Below are the code and all the weights of a small trained network. Each question names an input and a class and asks about switching units off, where a switched-off unit gives its printed mean instead of its output.

import numpy as np


def w(rows, s, z=0):
    codes = np.array(rows[::2]) - 128.0
    scale = np.full(codes.shape[1], s)
    scale[-1] = z or s
    return codes * scale


def norm(h):
    return h / np.sqrt((h * h).mean(-1, keepdims=True) + 1e-5)


def f(y):
    return y / 2 * (1 + np.tanh(0.7978845608 * (y + 0.044715 * y**3)))


def log_softmax(a):
    a = a - a.max(-1, keepdims=True)
    return a - np.log(np.exp(a).sum(-1, keepdims=True))


def net(x, mask):
    res = np.array(x, float).reshape(1, 5) / 4 @ E
    u = 0
    for l in range(4):
        y = f(norm(res) @ A[l][:, :-1].T + A[l][:, -1])
        res = res + np.where(mask[u : u + 6], y, B[l][:, -1]) @ B[l][:, :-1]
        u += 6
    return log_softmax(norm(res)[-1] @ U[:, :-1].T + U[:, -1])


A, B = {}, {}
E = w([
[127,123,148,220,92,4],'x0',
[162,149,44,250,86,175],'x1',
[196,123,47,95,65,104],'x2',
[78,239,172,110,16,110],'x3',
[45,136,77,109,145,35],'x4',
],0.0018)
A[0] = w([
[123,205,137,157,1,52,87],'L0N0',
[75,218,123,215,99,173,94],'L0N1',
[106,216,61,112,19,56,4],'L0N2',
[164,167,152,161,111,99,66],'L0N3',
[101,171,126,95,119,18,51],'L0N4',
[199,83,111,224,147,105,27],'L0N5',
],0.004,0.0019)
B[0] = w([
[190,95,135,182,102,219,251],'L0N0',
[107,203,99,134,254,114,175],'L0N1',
[120,133,187,172,35,188,201],'L0N2',
[97,56,139,142,250,153,123],'L0N3',
[90,31,155,61,108,129,167],'L0N4',
[97,124,156,190,95,109,155],'L0N5',
],0.004,0.002)
A[1] = w([
[115,95,223,108,126,59,3],'L1N0',
[153,53,117,164,171,100,182],'L1N1',
[39,181,183,208,149,144,132],'L1N2',
[141,134,69,108,134,127,111],'L1N3',
[167,59,137,254,161,128,138],'L1N4',
[175,147,212,114,201,176,93],'L1N5',
],0.005,0.0024)
B[1] = w([
[64,113,131,131,168,120,137],'L1N0',
[149,219,113,147,72,146,199],'L1N1',
[188,187,77,107,92,102,201],'L1N2',
[165,92,115,106,142,138,124],'L1N3',
[133,185,122,206,22,110,251],'L1N4',
[103,102,162,118,2,173,164],'L1N5',
],0.0045,0.0027)
A[2] = w([
[111,112,107,240,111,66,62],'L2N0',
[150,144,130,74,161,139,136],'L2N1',
[98,91,195,102,188,132,178],'L2N2',
[90,113,218,102,79,84,6],'L2N3',
[200,109,51,125,158,162,37],'L2N4',
[192,132,116,255,112,155,81],'L2N5',
],0.0051,0.0015)
B[2] = w([
[216,198,81,39,85,153,194],'L2N0',
[207,140,130,229,100,110,132],'L2N1',
[71,146,107,245,57,72,144],'L2N2',
[48,19,134,210,221,170,155],'L2N3',
[151,15,91,194,144,97,135],'L2N4',
[65,230,78,200,62,4,253],'L2N5',
],0.0032,0.0034)
A[3] = w([
[153,212,214,33,145,218,146],'L3N0',
[107,54,199,78,31,203,66],'L3N1',
[216,160,26,149,198,128,111],'L3N2',
[124,22,92,23,178,43,2],'L3N3',
[53,64,186,103,253,47,85],'L3N4',
[82,176,19,26,141,28,114],'L3N5',
],0.0032,0.0023)
B[3] = w([
[158,107,152,253,42,67,240],'L3N0',
[145,76,243,116,127,211,254],'L3N1',
[63,97,159,134,212,160,194],'L3N2',
[196,226,176,151,108,101,46],'L3N3',
[53,159,117,164,115,48,161],'L3N4',
[188,190,231,53,191,86,221],'L3N5',
],0.0032,0.00065)
U = w([
[140,86,60,134,183,161,61],'0',
[130,52,225,107,67,230,173],'1',
[109,177,108,121,223,176,3],'2',
[150,184,132,50,202,46,133],'3',
[1,86,191,117,160,63,148],'4',
[171,228,81,198,23,117,192],'5',
[226,33,77,73,199,160,69],'6',
],0.0094,0.0047)

Each question gives the input, the list of numbers given to net, and the class t.
The units are the neurons (one row each of A and B). Each row of codes is followed by its name. A weight is (code - 128) times the scale printed after its matrix; where a second scale follows, it is the last column's (A, B and U).
mask holds one flag per neuron, layer by layer. A switched-off neuron (its flag False) gives its mean, the last column of its row in B, instead of its output. The means were averaged over made-up inputs and are rounded, as every weight is.
A unit's drop is (log p(t) with every unit on - log p(t) with that unit switched off) / (log p(t) with every unit on - log p(t) with every unit switched off).
The circuit of an input: a set's keep is (log p(t) with only the set's units on - log p(t) with every unit switched off) / (log p(t) with every unit on - log p(t) with every unit switched off). Starting from the 12 units with the biggest drops (on a tie, the unit counted first), units are removed one at a time, each time the one whose removal leaves the highest keep (on an exact tie, the one counted first), for as long as the keep stays at least 0.8.
circuit, biggest first: the units of the circuit, biggest drop first
most important unit: the unit with the biggest drop
k most important neurons: the k neurons with the biggest drops, biggest first
k most important neurons of layer l: the k neurons of layer l with the biggest drops, biggest first
input [5,-6,5,0,-4], class 1: most important neuron of layer 3 => [L3N1]
input [2,-4,8,-4,0], class 3: circuit, biggest first => [L0N0; L3N5]
input [-8,-2,1,-2,5], class 3: 4 most important neurons => [L0N0; L0N2; L3N3; L3N5]
input [3,-2,-8,4,1], class 4: circuit, biggest first => [L1N4; L2N3]
input [4,-1,-2,-3,2], class 3: 2 most important neurons => [L0N0; L0N2]
input [-3,1,-2,0,-5], class 1: 2 most important neurons => [L1N5; L0N0]
input [0,-3,6,-4,-5], class 6: 2 most important neurons => [L0N0; L1N4]
input [-3,0,-8,-6,6], class 3: circuit, biggest first => [L0N0; L2N3; L3N5]
input [-5,-4,-3,6,4], class 4: 2 most important neurons of layer 1 => [L1N1; L1N4]
input [-4,-1,4,-5,5], class 6: 2 most important neurons => [L2N5; L2N4]
input [-3,5,8,-2,5], class 0: 3 most important neurons => [L1N4; L2N4; L0N0]
input [0,1,-6,-6,7], class 3: 3 most important neurons => [L0N0; L0N2; L3N5]
input [5,-7,-4,-2,-8], class 4: 3 most important neurons => [L0N0; L1N0; L2N3]
input [-8,-2,2,3,4], class 3: circuit, biggest first => [L1N4]
input [1,-4,3,-3,-7], class 1: 2 most important neurons => [L1N5; L0N0]
input [5,-5,-8,6,-8], class 1: 2 most important neurons => [L1N5; L2N5]
input [1,-6,-1,6,1], class 4: circuit, biggest first => [L2N3; L1N4]
input [2,-5,-5,4,-6], class 4: 2 most important neurons of layer 2 => [L2N3; L2N0]
input [-2,0,3,1,-2], class 6: 2 most important neurons => [L1N4; L2N4]
input [-1,0,-7,-3,8], class 3: most important neuron => [L3N5]
input [-5,5,1,-2,2], class 0: 2 most important neurons of layer 2 => [L2N4; L2N0]
input [1,-7,4,0,-5], class 4: 2 most important neurons of layer 1 => [L1N2; L1N0]
input [-2,1,-4,-1,3], class 2: 3 most important neurons of layer 2 => [L2N5; L2N1; L2N0]
input [-4,3,-7,-1,5], class 2: 3 most important neurons of layer 2 => [L2N5; L2N1; L2N0]
input [-2,-1,8,7,-1], class 1: 3 most important neurons of layer 1 => [L1N4; L1N1; L1N2]
input [-4,4,6,-1,0], class 6: 2 most important neurons => [L1N4; L0N0]
input [1,-7,1,-4,-2], class 4: most important unit => L0N0
